Below are the code and all the weights of a small trained network. Each question names an input and a target symbol and asks about switching units off, where a switched-off unit gives its printed mean instead of its output.

import numpy as np


def w(rows, s, z=0):
    codes = np.array(rows[::2]) - 128.0
    scale = np.full(codes.shape[1], s)
    scale[-1] = z or s
    return codes * scale


def f(y):
    return np.maximum(y, 0)


def softmax(a):
    e = np.exp(a - a.max(-1, keepdims=True))
    return e / e.sum(-1, keepdims=True)


def log_softmax(a):
    a = a - a.max(-1, keepdims=True)
    return a - np.log(np.exp(a).sum(-1, keepdims=True))


def net(x, mask):
    ids = ['αγδεζημξπστφω'.index(c) for c in x.split()]
    T = len(ids)
    res = E[ids] + P[:T]
    u = 0
    for l in range(2):
        q, k, v = (res @ M[l].T for M in (Q, K, V))
        z = softmax(np.where(np.tri(T) > 0, q @ k.T / 3**0.5, -1e9)) @ v
        res = res + np.where(mask[u], z, O[l][:, -1]) @ O[l][:, :-1]
        u += 1
        y = f(res @ A[l][:, :-1].T + A[l][:, -1])
        res = res + np.where(mask[u : u + 8], y, B[l][:, -1]) @ B[l][:, :-1]
        u += 8
    return log_softmax(res[-1] @ U[:, :-1].T + U[:, -1])


Q, K, V, O, A, B = {}, {}, {}, {}, {}, {}
E = w([
[200,160,116,123,127,180,101,200,182,126,181,112],'α',
[153,177,142,73,160,165,181,117,177,154,123,95],'γ',
[224,180,164,156,70,144,120,167,100,120,74,115],'δ',
[153,171,110,80,190,175,84,125,99,88,81,81],'ε',
[50,140,91,175,89,160,99,59,161,147,161,104],'ζ',
[150,160,176,173,158,7,55,115,145,156,130,109],'η',
[189,40,186,213,196,151,87,146,185,73,116,111],'μ',
[78,119,135,95,127,130,175,146,122,52,218,163],'ξ',
[142,179,147,88,62,116,113,106,178,95,144,56],'π',
[236,100,179,135,120,46,105,168,108,179,131,115],'σ',
[81,177,161,162,221,137,212,127,107,122,96,48],'τ',
[171,63,47,134,126,135,133,98,213,125,73,152],'φ',
[147,103,187,192,76,39,131,53,48,220,85,30],'ω',
],0.021)
P = w([
[178,206,205,64,254,76,93,28,188,91,221,136],'0',
[172,206,196,100,184,143,125,77,192,82,174,108],'1',
[148,209,171,130,159,154,138,95,159,71,136,117],'2',
[153,161,145,107,101,187,139,165,175,101,106,130],'3',
[158,127,138,114,47,205,160,206,189,122,73,144],'4',
[117,130,102,144,71,212,164,202,179,94,66,132],'5',
[99,160,71,210,84,203,177,187,151,68,58,154],'6',
[90,177,60,225,82,198,157,184,158,43,74,152],'7',
],0.007)
Q[0] = w([
[92,2,177,145,126,96,77,134,54,144,183,196],'L0H1',
[90,13,110,148,156,60,52,104,110,194,136,228],'L0H1',
[165,124,142,140,171,72,105,143,176,87,93,166],'L0H1',
],0.008)
K[0] = w([
[236,156,254,129,150,100,111,128,48,126,169,55],'L0H1',
[228,175,225,106,218,80,55,117,179,209,131,8],'L0H1',
[139,130,141,117,177,91,106,193,174,68,71,183],'L0H1',
],0.0078)
V[0] = w([
[234,133,39,194,177,99,3,51,185,184,18,96],'L0H1',
[161,164,117,138,131,241,176,35,251,107,93,179],'L0H1',
[85,39,167,126,55,84,115,12,158,105,176,158],'L0H1',
],0.0046)
O[0] = w([
[180,162,70,162,114,112,75,211,57,206,135,33,148],'L0H1',
[157,130,67,68,137,104,186,180,145,202,97,124,253],'L0H1',
[130,211,131,188,70,57,134,178,205,117,1,150,135],'L0H1',
],0.0087,0.0052)
A[0] = w([
[103,160,93,168,123,234,105,108,142,181,254,160,138],'L0N1',
[112,142,174,175,41,145,110,81,15,115,82,117,223],'L0N2',
[109,136,202,85,140,76,111,161,140,198,168,123,253],'L0N3',
[169,65,161,173,192,154,92,14,191,151,90,107,233],'L0N4',
[18,200,104,165,118,128,170,151,163,127,77,109,84],'L0N5',
[81,21,223,167,193,176,116,93,169,101,171,79,124],'L0N6',
[148,222,126,42,192,197,178,115,163,130,162,131,251],'L0N7',
[60,114,166,181,130,111,159,215,114,67,134,94,9],'L0N8',
],0.0061,0.0014)
B[0] = w([
[37,163,126,71,116,164,99,129,224,168,224,151,153],'L0N1',
[2,126,137,81,101,138,145,228,139,98,140,102,181],'L0N2',
[142,103,49,112,135,68,140,150,92,100,176,177,168],'L0N3',
[139,105,82,85,71,95,135,109,68,176,192,204,187],'L0N4',
[152,134,144,101,76,194,84,139,183,160,117,155,190],'L0N5',
[198,160,141,170,131,106,145,117,55,153,140,188,193],'L0N6',
[101,141,142,104,95,150,157,167,103,37,100,135,254],'L0N7',
[143,179,111,154,53,117,130,164,200,97,161,126,158],'L0N8',
],0.0083,0.0095)
Q[1] = w([
[135,236,138,64,81,191,116,155,120,123,140,132],'L1H1',
[177,155,136,113,102,126,138,136,87,158,150,50],'L1H1',
[109,61,197,132,158,1,158,90,101,145,175,134],'L1H1',
],0.0068)
K[1] = w([
[6,63,65,139,68,136,145,142,162,106,88,105],'L1H1',
[133,77,105,109,94,97,59,69,71,226,65,126],'L1H1',
[190,237,253,3,179,16,117,146,160,47,151,144],'L1H1',
],0.0052)
V[1] = w([
[109,215,90,127,143,147,159,166,189,186,162,179],'L1H1',
[44,114,173,127,93,56,191,174,109,126,139,72],'L1H1',
[2,130,140,69,115,133,46,35,153,190,97,134],'L1H1',
],0.0048)
O[1] = w([
[153,36,149,102,115,142,51,109,132,253,111,116,233],'L1H1',
[208,158,119,113,80,170,137,71,82,140,137,109,164],'L1H1',
[187,104,126,118,216,138,87,102,163,150,102,119,3],'L1H1',
],0.012,0.006)
A[1] = w([
[22,93,144,53,212,107,199,130,71,121,131,92,128],'L1N1',
[119,105,150,138,85,200,163,145,76,64,138,150,94],'L1N2',
[212,122,202,162,92,179,139,51,131,107,176,223,125],'L1N3',
[1,183,153,71,125,122,134,189,160,101,81,101,123],'L1N4',
[155,146,28,83,171,69,110,145,81,102,147,99,216],'L1N5',
[58,95,136,135,44,145,82,171,157,143,124,72,147],'L1N6',
[77,124,120,105,137,116,204,125,107,230,161,96,207],'L1N7',
[30,129,76,14,169,108,125,102,99,160,101,138,6],'L1N8',
],0.0069,0.0024)
B[1] = w([
[89,133,134,124,158,158,171,42,114,216,97,87,158],'L1N1',
[89,174,208,119,173,88,134,170,187,168,115,86,246],'L1N2',
[156,57,118,187,147,161,132,135,90,133,129,140,238],'L1N3',
[165,37,82,130,104,125,47,2,111,138,126,159,211],'L1N4',
[71,96,135,209,103,167,82,65,90,99,96,113,188],'L1N5',
[140,164,151,165,169,103,91,138,166,55,153,144,241],'L1N6',
[174,154,94,131,125,146,99,145,56,147,165,176,191],'L1N7',
[65,160,126,132,69,107,168,147,206,109,157,59,153],'L1N8',
],0.0089,0.013)
U = w([
[177,18,53,172,63,101,87,140,37,207,150,170,219],'α',
[65,229,229,173,128,91,132,253,198,66,116,43,143],'γ',
[137,129,131,53,140,150,79,175,116,129,191,177,43],'δ',
[98,200,157,105,156,155,110,157,78,228,110,205,88],'ε',
[121,104,110,69,30,114,177,126,154,213,139,123,69],'ζ',
[79,69,136,160,133,156,133,140,158,121,127,37,88],'η',
[140,141,128,127,119,143,115,136,129,161,125,161,4],'μ',
[143,157,130,101,131,128,109,147,122,147,116,172,50],'ξ',
[176,151,184,112,192,99,70,140,169,193,96,121,186],'π',
[109,70,150,109,91,160,113,132,131,110,87,222,176],'σ',
[197,161,99,92,108,28,170,95,229,50,150,99,232],'τ',
[153,138,132,116,134,128,107,129,124,150,122,159,41],'φ',
[220,153,110,157,117,214,149,119,143,121,130,114,68],'ω',
],0.0054,0.0034)

Each question gives the input, a string of symbols that net reads in full, and the target symbol t.
The units are the heads (3 rows each of Q, K, V and O) and the neurons (one row each of A and B). Each row of codes is followed by its name. A weight is (code - 128) times the scale printed after its matrix; where a second scale follows, it is the last column's (O, A, B and U).
mask holds one flag per unit, layer by layer, with each layer's heads first. A switched-off unit (its flag False) gives its mean, the last column of its rows in O or B, instead of its output. The means were averaged over made-up inputs and are rounded, as every weight is.
A unit's drop is (log p(t) with every unit on - log p(t) with that unit switched off) / (log p(t) with every unit on - log p(t) with every unit switched off).
The circuit of an input: a set's keep is (log p(t) with only the set's units on - log p(t) with every unit switched off) / (log p(t) with every unit on - log p(t) with every unit switched off). Starting from the 12 units with the biggest drops (on a tie, the unit counted first), units are removed one at a time, each time the one whose removal leaves the highest keep (on an exact tie, the one counted first), for as long as the keep stays at least 0.8.
units of the circuit, in order: the units of the circuit, biggest drop first
most important unit: the unit with the biggest drop
top k neurons: the k neurons with the biggest drops, biggest first
top k neurons in layer l: the k neurons of layer l with the biggest drops, biggest first
drop when u is switched off: that unit's drop, to one decimal
input γ ζ σ δ ω μ, target α: most important unit : L0N4
input μ ξ δ ε π, target σ: units of the circuit, in order : (L0H1, L1N4)
input ζ ε δ α ξ, target σ: top 2 neurons : (L1N3, L1N4)
input ξ δ φ δ τ μ, target α: units of the circuit, in order : (L0N4, L0N6)
input σ δ τ τ ζ δ ζ γ, target π: units of the circuit, in order : (L1H1, L0N1)
input α α η ξ ζ α α, target π: top 2 neurons in layer 0 : (L0N5, L0N1)
input τ μ ω ω ε, target ω: units of the circuit, in order : (L1H1, L0N2)
input δ δ ξ φ α τ, target α: top 2 neurons : (L1N4, L1N2)
input σ τ μ τ, target ε: units of the circuit, in order : (L0H1, L0N6, L1N1, L1N7)
input η ε α, target δ: units of the circuit, in order : (L0N1, L0H1)
input σ δ δ, target γ: units of the circuit, in order : (L1N2, L1H1)
input σ α γ η π γ, target ζ: top 3 neurons : (L1N8, L1N1, L1N6)
input φ ζ δ ω ω, target γ: top 3 neurons : (L1N6, L1N3, L0N2)
input μ α ξ δ α, target σ: units of the circuit, in order : (L0H1)
input τ φ α, target α: units of the circuit, in order : (L0H1, L1N2)
input η ξ α ω α δ, target ω: units of the circuit, in order : (L0N2, L1H1)
input π μ σ π, target τ: top 2 neurons in layer 1 : (L1N4, L1N3)
input γ σ ω α, target ω: top 2 neurons : (L0N2, L1N3)
input μ σ ω ξ μ τ, target σ: top 2 neurons : (L1N3, L0N4)
input τ τ δ η, target α: units of the circuit, in order : (L1N2)
input δ φ ξ δ, target σ: top 2 neurons : (L1N4, L0N6)
input α φ ξ φ ε, target α: top 2 neurons in layer 1 : (L1N4, L1N2)
input ε μ π ω τ, target ω: top 2 neurons in layer 0 : (L0N2, L0N6)
input ε τ τ, target ε: top 2 neurons : (L0N6, L1N1)
input δ η δ ξ π ε α δ, target σ: drop when L0H1 is switched off : 1.6
input π ζ α δ, target π: drop when L1H1 is switched off : 0.7
input τ ζ ξ σ ω δ, target ω: drop when L0N5 is switched off : 0.1
